Here is a tiny trained network, its code and every weight. The questions are about switching its units off for an input and a class, where a switched-off unit gives its printed mean instead of its output.

import numpy as np


def w(rows, s, z=0):
    codes = np.array(rows[::2]) - 128.0
    scale = np.full(codes.shape[1], s)
    scale[-1] = z or s
    return codes * scale


def norm(h):
    return h / np.sqrt((h * h).mean(-1, keepdims=True) + 1e-5)


def f(y):
    return np.maximum(y, 0)


def log_softmax(a):
    a = a - a.max(-1, keepdims=True)
    return a - np.log(np.exp(a).sum(-1, keepdims=True))


def net(x, mask):
    res = np.array(x, float).reshape(1, 4) / 4 @ E
    u = 0
    for l in range(2):
        y = f(norm(res) @ A[l][:, :-1].T + A[l][:, -1])
        res = res + np.where(mask[u : u + 15], y, B[l][:, -1]) @ B[l][:, :-1]
        u += 15
    return log_softmax(norm(res)[-1] @ U[:, :-1].T + U[:, -1])


A, B = {}, {}
E = w([
[33,184,144,9,141,124,148,29,179,59,143,151],'x0',
[134,145,130,148,147,136,115,106,110,120,127,127],'x1',
[194,201,136,127,144,196,201,190,140,137,187,190],'x2',
[51,156,4,158,206,141,150,231,151,73,111,86],'x3',
],0.003)
A[0] = w([
[174,140,105,117,162,91,103,108,93,97,143,133,55],'L0N1',
[116,177,41,160,196,142,146,215,184,112,90,88,60],'L0N2',
[120,125,28,210,132,182,103,217,116,154,105,59,106],'L0N3',
[71,127,73,149,167,142,97,161,210,77,141,91,53],'L0N4',
[136,113,107,204,106,104,126,200,69,164,128,158,59],'L0N5',
[142,170,117,99,182,163,183,215,124,121,150,168,24],'L0N6',
[57,82,83,164,103,56,58,153,67,140,78,83,36],'L0N7',
[145,86,130,131,103,130,132,189,145,101,122,148,24],'L0N8',
[91,92,61,145,145,110,92,99,156,128,57,51,7],'L0N9',
[206,126,170,166,36,117,122,112,77,185,124,102,159],'L0N10',
[112,41,191,125,108,91,66,73,111,140,96,123,119],'L0N11',
[217,82,67,254,93,117,110,184,107,190,85,51,102],'L0N12',
[105,164,140,139,151,142,124,62,104,109,143,124,95],'L0N13',
[28,166,123,83,141,85,133,85,170,41,119,161,126],'L0N14',
[195,156,141,190,159,196,203,201,122,151,167,221,48],'L0N15',
],0.0037,0.0019)
B[0] = w([
[161,109,125,134,135,118,100,143,159,131,130,168,129],'L0N1',
[125,72,165,115,111,61,175,77,47,85,181,123,224],'L0N2',
[154,54,176,94,156,87,182,126,40,86,161,184,224],'L0N3',
[161,107,161,96,111,83,177,94,79,85,167,156,192],'L0N4',
[100,130,187,47,173,161,45,143,193,126,126,144,189],'L0N5',
[126,177,58,148,45,154,85,48,140,146,103,86,190],'L0N6',
[153,204,68,229,75,169,124,89,142,175,93,41,190],'L0N7',
[114,124,127,149,156,158,122,82,156,99,92,167,137],'L0N8',
[219,160,55,147,20,142,109,83,132,141,122,108,175],'L0N9',
[160,93,175,91,196,94,193,186,80,53,154,176,229],'L0N10',
[177,150,69,182,103,131,196,131,139,146,137,59,213],'L0N11',
[15,145,185,39,196,210,70,178,212,172,86,175,254],'L0N12',
[123,72,155,134,135,121,157,198,184,165,96,135,156],'L0N13',
[101,100,151,157,199,138,59,231,172,151,76,199,236],'L0N14',
[158,146,69,211,65,115,84,61,167,198,77,4,221],'L0N15',
],0.0034,0.005)
A[1] = w([
[151,77,200,119,101,69,216,92,80,111,129,144,41],'L1N1',
[93,163,137,106,124,86,126,124,215,106,75,212,109],'L1N2',
[110,120,128,85,188,153,81,145,164,155,94,176,11],'L1N3',
[44,189,141,87,159,136,100,142,219,153,124,199,36],'L1N4',
[129,91,106,64,125,111,70,151,112,147,121,59,76],'L1N5',
[120,123,55,107,122,111,190,168,63,57,178,108,89],'L1N6',
[167,237,80,148,37,237,153,135,141,172,221,147,54],'L1N7',
[117,165,120,108,142,184,163,77,168,110,149,130,4],'L1N8',
[97,114,85,128,164,137,124,175,68,66,83,101,133],'L1N9',
[126,193,79,176,28,135,108,80,166,179,90,30,137],'L1N10',
[110,247,131,125,86,179,147,89,172,157,197,112,112],'L1N11',
[254,116,221,113,95,108,184,108,124,173,177,169,132],'L1N12',
[99,142,130,196,79,108,97,158,147,110,97,228,3],'L1N13',
[70,148,136,42,108,191,78,115,154,79,144,190,34],'L1N14',
[50,133,135,106,148,100,72,103,184,114,128,164,91],'L1N15',
],0.0036,0.0013)
B[1] = w([
[100,161,89,173,154,94,161,159,94,58,151,150,193],'L1N1',
[171,109,144,164,162,161,129,196,66,164,130,118,211],'L1N2',
[157,98,161,170,131,147,100,182,112,127,131,150,194],'L1N3',
[125,81,168,147,149,161,78,171,106,190,145,122,219],'L1N4',
[189,183,123,137,127,121,117,83,174,160,166,182,163],'L1N5',
[102,165,147,138,113,50,170,69,94,111,172,174,194],'L1N6',
[133,102,28,70,52,150,83,66,177,125,51,45,191],'L1N7',
[142,99,118,143,117,146,106,109,138,195,90,118,152],'L1N8',
[141,171,191,102,105,114,172,86,169,118,172,168,194],'L1N9',
[181,211,65,21,77,191,135,98,191,88,96,95,216],'L1N10',
[152,122,116,156,67,154,86,165,158,113,64,67,180],'L1N11',
[3,160,50,124,148,68,173,93,99,46,175,138,252],'L1N12',
[80,78,205,87,143,142,129,165,128,119,167,182,142],'L1N13',
[176,72,190,204,170,167,101,161,106,181,137,100,192],'L1N14',
[210,121,139,138,130,149,116,178,132,178,112,148,197],'L1N15',
],0.0042,0.004)
U = w([
[131,68,234,145,210,199,47,234,134,205,130,170,254],'0',
[57,137,115,133,145,4,241,80,42,16,224,184,9],'1',
[169,173,19,105,10,166,86,47,207,134,60,1,136],'2',
],0.0069,0.0003)

Each question gives the input, the list of numbers given to net, and the class t.
The units are the neurons (one row each of A and B). Each row of codes is followed by its name. A weight is (code - 128) times the scale printed after its matrix; where a second scale follows, it is the last column's (A, B and U).
mask holds one flag per neuron, layer by layer. A switched-off neuron (its flag False) gives its mean, the last column of its row in B, instead of its output. The means were averaged over made-up inputs and are rounded, as every weight is.
A unit's drop is (log p(t) with every unit on - log p(t) with that unit switched off) / (log p(t) with every unit on - log p(t) with every unit switched off).
most important unit: the unit with the biggest drop
top k neurons: the k neurons with the biggest drops, biggest first
top k neurons in layer l: the k neurons of layer l with the biggest drops, biggest first
drop when u is switched off: that unit's drop, to one decimal
input [6,-2,-5,6], class 0: most important unit	L0N14
input [7,2,8,5], class 2: top 3 neurons	[L0N6; L0N12; L1N7]
input [-4,-3,4,5], class 1: top 2 neurons in layer 0	[L0N3; L0N2]
input [7,-6,8,3], class 2: top 2 neurons	[L0N6; L0N12]
input [-6,3,7,2], class 2: top 2 neurons	[L0N15; L0N6]
input [-3,5,8,7], class 2: top 3 neurons in layer 0	[L0N15; L0N6; L0N10]
input [8,4,-7,-3], class 0: top 2 neurons	[L0N14; L0N15]
input [2,-5,6,-7], class 1: top 2 neurons	[L1N12; L0N10]
input [-3,7,-4,-3], class 2: top 4 neurons	[L0N7; L0N11; L0N3; L0N14]
input [2,-7,5,-4], class 2: top 3 neurons in layer 0	[L0N3; L0N2; L0N15]
input [5,-3,5,4], class 0: top 2 neurons in layer 0	[L0N14; L0N11]
input [-4,7,-4,5], class 1: top 3 neurons	[L0N3; L0N2; L0N14]
input [1,3,5,-7], class 1: top 2 neurons	[L0N10; L1N12]
input [6,1,8,0], class 2: most important unit	L0N12
input [-1,4,2,-4], class 1: drop when L1N14 is switched off	0.0
input [7,-1,2,7], class 0: drop when L1N15 is switched off	0.1
input [2,-2,5,-4], class 2: drop when L0N3 is switched off	0.5
